(in the rows, 128 means zero)
Rows, each with its class:
[126  66 137 113 133 110 129 157 159 169 122 127 121 114  82 124  92 143
 118 133 130 159 119 114 152 182 154 113 141 136 175 130 106 121  95 180
 153 138 118 158 171 105 175  99 153 123  78 107  99  98 118 120 114  93
 120 138  83 127 182  76 115 131 128 152 155 146 152 180 141 122 130 107
 115 133 152 130 121 116 103 143  89 123 130 108  97 114 148 139 129 132
 145 144 132 115 167 178 126 188 152 113 125 129  97 135 155 138  98 112
 124 154 123  90 123 119 202 151 126 121 110  99 166 144 154 143 170 132
 135 152 133  53 159 122 131 128 165 146 132  83 138 119 132 105 104 106
 108  97 122  23] : V
[122  89 147  82 122 122 123 160 152 146 125 137 126 135  83 113  90 110
 138 118 124 136  83 123 151 169 140  94 142 111 171 134  88 121 113 204
 151 149 135 137 175 100 163 105 152 129  77 117 101 114 108 114 108  88
 124 180  99 112 209  99  88 112 106 145 116 125 139 200 154 115 111 104
 105 149 146 122 120 102 157 139 110 117 158 119 109 121 137 123 125 167
 137 176 136 127 144 121 137 163 129  97 112 114 107 145 158 150  93 133
 161 181 100  89 107 126 235 118  75 112 126  88 153 122 152 139 188 124
 136 170 104  41 186 144 129 123 201 134 145  62 132  84 129 114 125 113
  83 111 124  30] : A
[127  73 127 130 143 121 153 145 168 137 105 111 119 129  89 101  97 122
 129 124 113 135 105 118 138 173 130 111 131 130 190 126 108 131 105 213
 152 181 121 144 164 104 162 103 157 137  79 108 121 101 122 126 102  99
 118 187  92 109 219  98  91 133 121 155 123 149 144 238 144 114 129 110
 119 146 144 119 131 105 121 122 139 118 138 108 105 108 135 137 131 163
 140 146 137 122 164 103 130 168 148 125 125 119  76 146 154 136 105 115
 122 164 120  83 124 123 232 143 117 131 117  86 165  99 151 134 188 124
 147 174 104  90 185 110  96 130 170 151 159  74 120  97 136 128 118 113
  83 101  92  61] : F
[143  99 139 107 149 108 134 140 183 139 117 131 119 187  87 115 121 143
 119 112 128 138 118 139 156 192 144  82 118 121 166 138 113 130 117 180
 153 142 134 128 152 105 148  97 146 124  82 110 110  98 120 104  91 108
 123 154  85 118 190  65  84 137 106 148 163 140 162 150 147 120 136 113
 106 119 144 119 107 115 111 136 106 114 146 107 107 131 143 133 127 146
 131 161 134 121 165 125 144 134 158 110 110 117 100 135 137 133  75 124
 138 178 170 101 131 129 214 141 147 112 113 103 155 141 150 126 146 137
 155 132 125  60 178 104 152 130 163 157 128  83 134 109 136 123 108 105
 102 109 123  23] : V
[124 103 139 148 127 115 145 134 189 135 109 136 118 144 117 120 117 130
 145 124 127 108  98 144 154 163 126  99 143 115 173 135 112 102 119 183
 170 133 110 120 150  91 157  98 138 106  81 136 130  93 129 116 103  95
 130 184  73 138 187 102  84 110 103 139 151 140 122 177 150 116 120 129
  90 153 138  98 118 114 159 160 136 116 167 133 113 168 138 108 140 170
 118 158 144 102 147 114 137 169 162 113 120 109 116 123 149 143  81 144
 114 177 133  95 106 127 237 127  75 114 135  75 141 113 141 139 168 140
 160 155  95 108 169 118 123 129 178 164 122  97 115  80 136 119 116 148
  79 117 122  63] : F
[102  68 150 149 142 119 139 130 204 140  87 135 170 129  92  94  86 132
 134 117 106 116 141 129 127 162 121  98 149 123 201 143  82 114 101 213
 146 131 132 127 156  76 162  93 144 129  33 117 141 101 131 112 106  75
 136 189  84  99 230  79 107 126 133 176 128 161 137 163 144 129  97 134
  93 153 135 117 115 114 137 127 126 126 160 137  99  92 116 133 140 180
 139 149 151 137 144  81 117 150 149 105 120 134  87 149 157 125  81 150
 135 158 125  57 108 108 220 155  93 128 123  72 144 123 164 115 186 136
 161 182  91  92 208 122 139 138 190 148 124  61 115 122 149 132 126  89
  92  93 119  69] : F
[127  75 146 105 136 120 114 149 149 133 121 121 123 111 111 129 100 127
 132 125 131 149 111 107 156 182 146 109 135 149 177 141 128 108  96 176
 162 136 112 145 165 104 163  93 148 122  85 108 116 106 128 120 121 108
 118 111 105 120 190  72 117 129 112 168  91 146 128 252 145 123 139 117
 133 123 141 128 123 124  89 131 111 112 153 100 101 133 143 129 123 130
 139 166 114 125 154 125 132 152 168 133 123 132  94 172 168 129  76 120
 112 153 108  86 136 120 210 162 144 162 120  94 156 140 142 140 153 123
 139 145 113  46 177 116 113 145 168 160 134  89 169 102 130 113 113  90
 109 131 101  36] : V
[117  70 111 149 137 120 146 132 194 127 107 133 119 142  80 101  97 132
 142 109 111 111 116 142 142 164 115 113 145 122 196 126  87 110 111 206
 130 117 130 142 147  83 162 100 150 125  64 121 127 174 137 111  92  88
 124 160  91 119 211  95 101 127 123 145 132 135 135 171 139 117 108 111
  90 165 145 122 127  98 143 139 138 103 168 154 107 141 117 121 137 175
 127 144 146 130 136 116 141 157 142 103  95 117  96 126 121 143  85 141
  73 165 125  78 118 117 225 119  86 119 131  81 161 116 152 118 168 108
 155 153  77 101 200 120 144 114 178 137 124  67 116  94 143 120 129  99
  95  89  29  70] : F
[105  95 144 158 134 101 147 120 194 131 116 141 118 153  97 134 104 144
 159 128 122 108 112 136 143 179 117 111 150 122 189 135 104 101 129 193
 151 133 132 131 164  78 162  90 152 120  78 113 132 102 131 107  96  90
 124 177  99 132 194  77  75 121 120 148 157 148 119 166 155 115 127 122
  81 164 139  96 124 118 128 154 122 101 163 146 104 115 115 113 137 179
 117 144 162 101 130 113 140 173 175 106 112 115 119 110 154 143  73 177
 158 169 133  88 120 126 240 129  61 107 127  72 136 128 160 122 172 130
 167 137  98  90 181 137 129 125 180 166 126  83 115  85 136 121 102 112
  94  95 111  59] : F
[127  79 144 120 120 118 141 168 129 142 113 125 127 101  90 111 100 129
 128 151 138 126  80 129 124 163 204 111 127 112 180 117 100 124 119 201
 126 157 121 146 155 112 158 123 148 132  56 114 108 103 141 124 101  79
 111 173 130 104 209 104 101 126 124 167 127 148 126 180 165 102 125 106
  83 166 160 112 120 127 142 126 111 111 155 129 118 114 147 123 114 155
 130 159 134 132 161 122 126 164 142 106 110 116  90 131 162 150  95 116
 138 174 120  78 108 128 227 144 108 112 115  93 145 163 165 126 207 144
 145 170 115  70 210 126 124 124 167 134 134  80 126  99 116 138 115 120
  94 109 119  54] : A
[127 109 150 125 119 111 136 141 166 123 136 127 125 140 118 132 118 133
 141 119 129  91 107 118 158 170 132 112 117  87 153 106 126  86 116 182
 149 135 122 146 179 108 145 114 149 100  91 128 123 109 132 133 128 101
 128 160  80 137 172  98  92  96 108 129 154 146 118 183 162 106 126 131
  97 132 147 100 122 109 149 149 119 116 137 137 124 133 135 136 145 155
 109 143 136  95 135 148 128 171 154 114 128 111 106 107 165 136  78 140
 136 172 123  96 118 164 234 114 124 128 137  78 112 129 145 137 166 138
 162 125  98  92 178 106 127 128 151 151 139 106 139  73 139 105 119 117
 101 113 139  42] : A
[140 105 128 105 122 109 131 151 159 140 123 135 126 115  92 148 106 138
 147 139 121 106  97 112 149 189 159 114 115 117 162 141 126 109 121 180
 134 136 132 133 172 104 163  97 156 115 112 115  96  88 128 119 128 115
 135 136 102 135 170  75 110 120 114 131 163 156 162 185 151 110 145 127
 110 132 144 100 119 110 117 140 116 113 128 154 115 116 152 125 118 130
 115 138 129 103 153 129 135 153 173 100 122 108 127 134 138 136  87 126
 124 178 161 116 128 151 226 171 134 105 126  95 170 131 133 140 149 135
 155 132 135  64 162 103 132 129 127 160 163 106 134  74 118 112 100 111
 107 123 129  35] : V
[113 107 132 105 126 108 114 150 159 124 113 116 123 110 126 138  98 127
 125 137 123 137 100 117 144 182 141 109 127 128 177 136 122 114  95 190
 167 167 124 148 159 106 160 120 155 119  88 123 106  95 111 137 117 120
 129 158  89 117 189  81 153 140  97 157 145 144 135 180 146 123 129 140
 121 150 133 129 135 110 110 148 111 121 159 123 106 117 155 134 130 140
 134 158 134 121 162 136 119 148 150 117 129 127 105 140 143 139  80 116
 108 164 123 110 126 133 222 144 136  59 113  90 159 133 151 134 165 138
 160 135 119  73 190 125 125 116 157 138 112  94 142 107 126 111  95 145
  93 115 126  42] : V
